Here is a tiny trained network, its code and every weight. The questions are about switching its units off for an input and a target symbol, where a switched-off unit gives its printed mean instead of its output.

import numpy as np


def w(rows, s, z=0):
    codes = np.array(rows[::2]) - 128.0
    scale = np.full(codes.shape[1], s)
    scale[-1] = z or s
    return codes * scale


def norm(h):
    return h / np.sqrt((h * h).mean(-1, keepdims=True) + 1e-5)


def f(y):
    return y / 2 * (1 + np.tanh(0.7978845608 * (y + 0.044715 * y**3)))


def softmax(a):
    e = np.exp(a - a.max(-1, keepdims=True))
    return e / e.sum(-1, keepdims=True)


def log_softmax(a):
    a = a - a.max(-1, keepdims=True)
    return a - np.log(np.exp(a).sum(-1, keepdims=True))


def net(x, mask):
    ids = ['αγηθφψ'.index(c) for c in x.split()]
    T = len(ids)
    res = E[ids] + P[:T]
    u = 0
    for l in range(3):
        r = norm(res)
        for j in range(2):
            rows = slice(2 * j, 2 * j + 2)
            q, k, v = (r @ M[l][rows].T for M in (Q, K, V))
            z = softmax(np.where(np.tri(T) > 0, q @ k.T / 2**0.5, -1e9)) @ v
            o = O[l][rows]
            res = res + np.where(mask[u + j], z, o[:, -1]) @ o[:, :-1]
        u += 2
        y = f(norm(res) @ A[l][:, :-1].T + A[l][:, -1])
        res = res + np.where(mask[u : u + 4], y, B[l][:, -1]) @ B[l][:, :-1]
        u += 4
    return log_softmax(norm(res)[-1] @ U[:, :-1].T + U[:, -1])


Q, K, V, O, A, B = {}, {}, {}, {}, {}, {}
E = w([
[93,195,167,107,8,155,111],'α',
[108,198,184,161,44,153,170],'γ',
[156,121,136,175,172,125,56],'η',
[181,125,239,106,54,77,63],'θ',
[149,95,88,72,84,138,107],'φ',
[150,205,56,140,118,166,83],'ψ',
],0.017)
P = w([
[57,49,124,150,194,189,124],'0',
[41,100,57,204,115,23,104],'1',
[126,87,182,119,119,255,182],'2',
[62,156,67,127,117,76,77],'3',
[204,129,170,114,98,215,175],'4',
[153,176,84,133,126,20,92],'5',
[249,159,166,89,150,169,185],'6',
[149,220,95,66,160,47,122],'7',
[121,134,205,100,111,185,189],'8',
],0.0093)
Q[0] = w([
[7,94,156,101,206,70,106],'L0H0',
[149,140,152,141,198,201,76],'L0H0',
[92,81,90,72,170,71,196],'L0H1',
[210,91,120,82,117,225,150],'L0H1',
],0.019)
K[0] = w([
[35,6,138,185,129,139,115],'L0H0',
[151,159,139,195,160,170,48],'L0H0',
[87,47,121,186,68,157,86],'L0H1',
[212,103,58,81,94,131,157],'L0H1',
],0.019)
V[0] = w([
[130,118,195,27,42,66,157],'L0H0',
[74,200,66,24,134,125,122],'L0H0',
[120,254,209,198,167,131,103],'L0H1',
[111,148,31,37,172,130,199],'L0H1',
],0.0095)
O[0] = w([
[138,114,80,175,4,56,216,217],'L0H0',
[121,82,125,172,60,120,7,253],'L0H0',
[158,118,150,193,117,102,1,90],'L0H1',
[182,57,25,158,126,166,236,75],'L0H1',
],0.0069,0.0037)
A[0] = w([
[81,169,47,89,110,104,123,208],'L0N0',
[210,63,159,105,130,254,108,6],'L0N1',
[42,137,87,161,128,72,74,91],'L0N2',
[72,213,108,199,168,97,168,90],'L0N3',
],0.015,0.002)
B[0] = w([
[107,213,148,165,198,75,179,225],'L0N0',
[106,112,77,81,23,204,27,244],'L0N1',
[166,17,52,221,115,116,239,253],'L0N2',
[229,109,110,185,128,254,15,139],'L0N3',
],0.0094,0.0063)
Q[1] = w([
[154,144,148,120,107,130,110],'L1H0',
[110,102,134,60,218,25,155],'L1H0',
[227,19,225,99,144,108,122],'L1H1',
[217,127,111,134,117,249,113],'L1H1',
],0.015)
K[1] = w([
[169,61,168,103,116,130,135],'L1H0',
[8,87,170,185,158,162,154],'L1H0',
[219,124,179,109,222,75,131],'L1H1',
[211,198,79,158,162,229,73],'L1H1',
],0.015)
V[1] = w([
[238,21,191,65,116,97,114],'L1H0',
[74,11,187,137,170,160,140],'L1H0',
[171,135,47,32,98,44,65],'L1H1',
[129,124,123,96,174,40,169],'L1H1',
],0.012)
O[1] = w([
[77,64,181,2,145,85,125,121],'L1H0',
[133,72,73,36,189,67,138,86],'L1H0',
[119,85,45,69,213,141,67,134],'L1H1',
[124,16,168,179,160,111,106,3],'L1H1',
],0.0072,0.0073)
A[1] = w([
[169,81,145,101,112,171,250,83],'L1N0',
[90,137,112,208,119,95,105,129],'L1N1',
[126,208,62,91,229,45,158,2],'L1N2',
[143,170,96,101,228,146,120,137],'L1N3',
],0.018,0.0033)
B[1] = w([
[180,65,151,57,145,147,201,234],'L1N0',
[146,113,107,134,195,126,144,254],'L1N1',
[95,249,80,176,98,100,104,165],'L1N2',
[120,155,130,137,111,73,183,176],'L1N3',
],0.02,0.0087)
Q[2] = w([
[109,190,161,110,3,207,125],'L2H0',
[186,176,152,166,96,159,105],'L2H0',
[128,103,112,126,148,143,144],'L2H1',
[108,123,205,101,138,113,180],'L2H1',
],0.027)
K[2] = w([
[199,160,95,207,191,3,116],'L2H0',
[246,171,151,118,70,112,117],'L2H0',
[45,104,105,145,107,132,175],'L2H1',
[213,114,91,41,74,72,123],'L2H1',
],0.018)
V[2] = w([
[169,157,87,145,169,35,104],'L2H0',
[224,121,160,78,101,126,95],'L2H0',
[15,134,146,253,163,145,177],'L2H1',
[105,10,157,171,15,136,108],'L2H1',
],0.012)
O[2] = w([
[59,44,188,139,113,114,96,252],'L2H0',
[140,149,144,94,112,134,113,83],'L2H0',
[129,174,59,99,182,184,44,245],'L2H1',
[134,146,97,82,104,2,97,28],'L2H1',
],0.0081,0.0045)
A[2] = w([
[206,32,80,142,251,140,96,2],'L2N0',
[75,150,145,196,107,131,131,72],'L2N1',
[170,208,99,186,143,67,135,155],'L2N2',
[143,34,139,120,108,127,83,164],'L2N3',
],0.022,0.0042)
B[2] = w([
[144,4,217,132,99,101,47,215],'L2N0',
[129,126,102,118,203,107,120,149],'L2N1',
[121,179,49,193,133,125,164,249],'L2N2',
[136,185,89,123,144,157,135,162],'L2N3',
],0.025,0.018)
U = w([
[157,33,133,175,136,84,64,172],'α',
[156,197,65,183,148,83,167,60],'γ',
[102,140,190,127,254,134,118,9],'η',
[103,180,196,93,85,33,99,96],'θ',
[151,82,152,92,113,144,212,249],'φ',
[87,126,95,80,88,194,57,126],'ψ',
],0.009,0.0017)

Each question gives the input, a string of symbols that net reads in full, and the target symbol t.
The units are the heads (2 rows each of Q, K, V and O) and the neurons (one row each of A and B). Each row of codes is followed by its name. A weight is (code - 128) times the scale printed after its matrix; where a second scale follows, it is the last column's (O, A, B and U).
mask holds one flag per unit, layer by layer, with each layer's heads first. A switched-off unit (its flag False) gives its mean, the last column of its rows in O or B, instead of its output. The means were averaged over made-up inputs and are rounded, as every weight is.
A unit's drop is (log p(t) with every unit on - log p(t) with that unit switched off) / (log p(t) with every unit on - log p(t) with every unit switched off).
The circuit of an input: a set's keep is (log p(t) with only the set's units on - log p(t) with every unit switched off) / (log p(t) with every unit on - log p(t) with every unit switched off). Starting from the 12 units with the biggest drops (on a tie, the unit counted first), units are removed one at a time, each time the one whose removal leaves the highest keep (on an exact tie, the one counted first), for as long as the keep stays at least 0.8.
circuit, biggest first: the units of the circuit, biggest drop first
unit that matters most: the unit with the biggest drop
top k neurons: the k neurons with the biggest drops, biggest first
top k neurons in layer l: the k neurons of layer l with the biggest drops, biggest first
which heads matter: for each layer, one digit per head in row order, 1 if its drop is at least 0.15 and else 0, layers parted by /
input φ η α θ γ, target θ: top 4 neurons => [L0N2; L2N2; L0N0; L2N0]
input α θ α θ, target γ: which heads matter => 01 / 10 / 11
input θ η γ φ γ α θ α η, target θ: which heads matter => 10 / 00 / 01
input ψ θ γ η γ, target η: top 3 neurons => [L0N2; L1N0; L2N1]
input α α α ψ θ ψ γ φ γ, target φ: circuit, biggest first => [L0H1; L1N0]
input η θ γ θ, target γ: which heads matter => 00 / 10 / 11
input φ φ φ ψ α η γ, target η: which heads matter => 01 / 00 / 10
input ψ θ φ η θ α α, target θ: top 4 neurons => [L2N2; L0N0; L0N1; L2N0]
input α γ γ γ η, target η: which heads matter => 11 / 00 / 01
input η η φ γ, target α: top 2 neurons in layer 1 => [L1N1; L1N2]
input α α α φ θ, target φ: circuit, biggest first => [L0H0; L1N0]
input γ η γ φ η φ φ α, target α: top 4 neurons => [L1N1; L2N0; L0N1; L0N3]
input ψ φ γ, target ψ: unit that matters most => L0N1
input φ φ φ ψ, target α: top 2 neurons => [L2N0; L0N2]
input φ φ ψ φ ψ θ γ γ η, target η: which heads matter => 11 / 00 / 11
input ψ η α α η θ ψ α α, target ψ: which heads matter => 01 / 00 / 00
input α ψ α φ φ ψ γ θ γ, target θ: top 3 neurons => [L0N2; L2N2; L0N0]
input α ψ ψ η ψ γ, target α: unit that matters most => L0H1
input η η α, target η: which heads matter => 11 / 00 / 00
input γ φ η α γ φ α α η, target ψ: top 3 neurons in layer 0 => [L0N1; L0N0; L0N3]
input θ ψ ψ φ θ, target ψ: which heads matter => 00 / 00 / 00
input γ γ φ α θ θ φ φ θ, target φ: which heads matter => 01 / 00 / 00
input θ α α θ η φ γ φ η, target φ: unit that matters most => L0H1
input η α ψ α α ψ η, target ψ: top 3 neurons => [L0N1; L1N1; L2N2]
input η φ η ψ η φ φ α, target α: top 3 neurons => [L1N1; L2N0; L1N3]
input ψ α φ φ φ η γ φ γ, target φ: top 2 neurons => [L2N2; L2N0]
input φ θ α φ θ γ θ, target θ: top 2 neurons => [L2N2; L2N0]
input η α γ φ η, target φ: unit that matters most => L0H0
